Below are the code and all the weights of a small trained network. Each question names an input and a target symbol and asks about switching units off, where a switched-off unit gives its printed mean instead of its output.

import numpy as np


def w(rows, s, z=0):
    codes = np.array(rows[::2]) - 128.0
    scale = np.full(codes.shape[1], s)
    scale[-1] = z or s
    return codes * scale


def f(y):
    return np.maximum(y, 0)


def softmax(a):
    e = np.exp(a - a.max(-1, keepdims=True))
    return e / e.sum(-1, keepdims=True)


def log_softmax(a):
    a = a - a.max(-1, keepdims=True)
    return a - np.log(np.exp(a).sum(-1, keepdims=True))


def net(x, mask):
    ids = ['Γβεζμξστ'.index(c) for c in x.split()]
    T = len(ids)
    res = E[ids] + P[:T]
    r = res
    for j in range(3):
        rows = slice(2 * j, 2 * j + 2)
        q, k, v = (r @ M[0][rows].T for M in (Q, K, V))
        z = softmax(np.where(np.tri(T) > 0, q @ k.T / 2**0.5, -1e9)) @ v
        o = O[0][rows]
        res = res + np.where(mask[j], z, o[:, -1]) @ o[:, :-1]
    y = f(res @ A[0][:, :-1].T + A[0][:, -1])
    res = res + np.where(mask[3:15], y, B[0][:, -1]) @ B[0][:, :-1]
    return log_softmax(res[-1] @ U[:, :-1].T + U[:, -1])


Q, K, V, O, A, B = {}, {}, {}, {}, {}, {}
E = w([
[159,1,155],'Γ',
[198,200,131],'β',
[208,136,109],'ε',
[31,76,177],'ζ',
[117,91,132],'μ',
[82,205,169],'ξ',
[134,230,141],'σ',
[65,150,148],'τ',
],0.0073)
P = w([
[113,108,78],'0',
[178,105,254],'1',
[105,116,68],'2',
[178,121,208],'3',
[100,115,69],'4',
[170,131,190],'5',
[99,116,75],'6',
[167,138,180],'7',
[97,118,74],'8',
[164,140,173],'9',
[101,119,80],'10',
[165,146,167],'11',
[98,119,78],'12',
[167,148,161],'13',
],0.0061)
Q[0] = w([
[125,161,29],'h1',
[69,118,75],'h1',
[193,156,10],'h2',
[99,245,200],'h2',
[77,192,252],'h3',
[252,221,118],'h3',
],0.02)
K[0] = w([
[85,110,66],'h1',
[134,130,63],'h1',
[253,139,91],'h2',
[65,215,144],'h2',
[37,251,147],'h3',
[212,195,79],'h3',
],0.027)
V[0] = w([
[79,153,50],'h1',
[107,127,66],'h1',
[1,118,177],'h2',
[174,187,67],'h2',
[196,243,105],'h3',
[76,46,128],'h3',
],0.0082)
O[0] = w([
[68,159,84,2],'h1',
[91,134,108,50],'h1',
[50,117,233,123],'h2',
[107,154,59,69],'h2',
[84,107,254,106],'h3',
[149,142,36,130],'h3',
],0.008,0.0019)
A[0] = w([
[139,192,103,92],'n1',
[134,108,158,27],'n2',
[178,146,81,114],'n3',
[71,174,58,90],'n4',
[167,162,59,178],'n5',
[123,95,164,22],'n6',
[148,123,122,194],'n7',
[71,57,60,131],'n8',
[49,180,102,128],'n9',
[129,128,127,110],'n10',
[113,113,139,253],'n11',
[140,250,81,66],'n12',
],0.02,0.0047)
B[0] = w([
[116,67,186,155],'n1',
[158,41,112,163],'n2',
[23,160,149,226],'n3',
[179,197,4,192],'n4',
[199,230,72,255],'n5',
[221,76,95,169],'n6',
[112,153,190,212],'n7',
[203,4,173,229],'n8',
[15,60,14,187],'n9',
[134,126,125,128],'n10',
[122,230,207,244],'n11',
[68,7,240,180],'n12',
],0.032,0.0051)
U = w([
[228,69,178,150],'Γ',
[91,100,209,194],'β',
[113,255,100,185],'ε',
[150,10,116,60],'ζ',
[213,168,40,4],'μ',
[65,155,70,69],'ξ',
[59,35,145,68],'σ',
[138,106,40,172],'τ',
],0.0061,0.0037)

Each question gives the input, a string of symbols that net reads in full, and the target symbol t.
The units are the heads (2 rows each of Q, K, V and O) and the neurons (one row each of A and B). Each row of codes is followed by its name. A weight is (code - 128) times the scale printed after its matrix; where a second scale follows, it is the last column's (O, A, B and U).
mask holds one flag per unit, heads first, then neurons. A switched-off unit (its flag False) gives its mean, the last column of its rows in O or B, instead of its output. The means were averaged over made-up inputs and are rounded, as every weight is.
A unit's drop is (log p(t) with every unit on - log p(t) with that unit switched off) / (log p(t) with every unit on - log p(t) with every unit switched off).
The circuit of an input: a set's keep is (log p(t) with only the set's units on - log p(t) with every unit switched off) / (log p(t) with every unit on - log p(t) with every unit switched off). Starting from the 12 units with the biggest drops (on a tie, the unit counted first), units are removed one at a time, each time the one whose removal leaves the highest keep (on an exact tie, the one counted first), for as long as the keep stays at least 0.8.
units of the circuit, in order: the units of the circuit, biggest drop first
unit that matters most: the unit with the biggest drop
top k neurons: the k neurons with the biggest drops, biggest first
heads that matter: for each layer, one digit per head in row order, 1 if its drop is at least 0.15 and else 0, layers parted by /
input ε ξ τ ζ, target Γ: units of the circuit, in order	[n6, h2]
input ζ Γ μ ε σ σ τ μ τ ξ, target Γ: heads that matter	111
input ζ Γ μ, target μ: top 2 neurons	[n5, n8]
input ε μ ε τ β μ Γ μ ε Γ, target ε: units of the circuit, in order	[n8]
input Γ ε τ ζ, target Γ: units of the circuit, in order	[h2, n6]
input ε Γ ε τ, target Γ: heads that matter	110
input β μ ξ μ β ξ σ ζ β ξ ξ, target ξ: heads that matter	100
input μ μ τ σ, target Γ: top 2 neurons	[n6, n3]
input Γ ε ξ β ε ε τ Γ μ ε μ τ τ, target τ: units of the circuit, in order	[n4, n9, h1, n8]
input Γ ζ ε ζ ε σ, target Γ: units of the circuit, in order	[n3, n9]
input ε Γ σ ε τ τ σ τ ζ, target ζ: units of the circuit, in order	[n8, n9, h3]
input μ Γ β τ ξ β Γ β σ, target σ: heads that matter	110
input ξ σ Γ β ξ σ Γ Γ μ σ ζ Γ, target ε: heads that matter	001
input ε Γ ζ β, target Γ: heads that matter	101
input β ξ ζ μ, target Γ: unit that matters most	h2
input ε τ μ, target μ: heads that matter	010
input μ ξ ζ μ τ ε ξ ε β, target β: top 2 neurons	[n12, n1]
input Γ ε τ ξ ζ β, target Γ: heads that matter	001
input Γ Γ σ μ, target Γ: heads that matter	101
input μ ε Γ, target Γ: top 3 neurons	[n8, n5, n4]
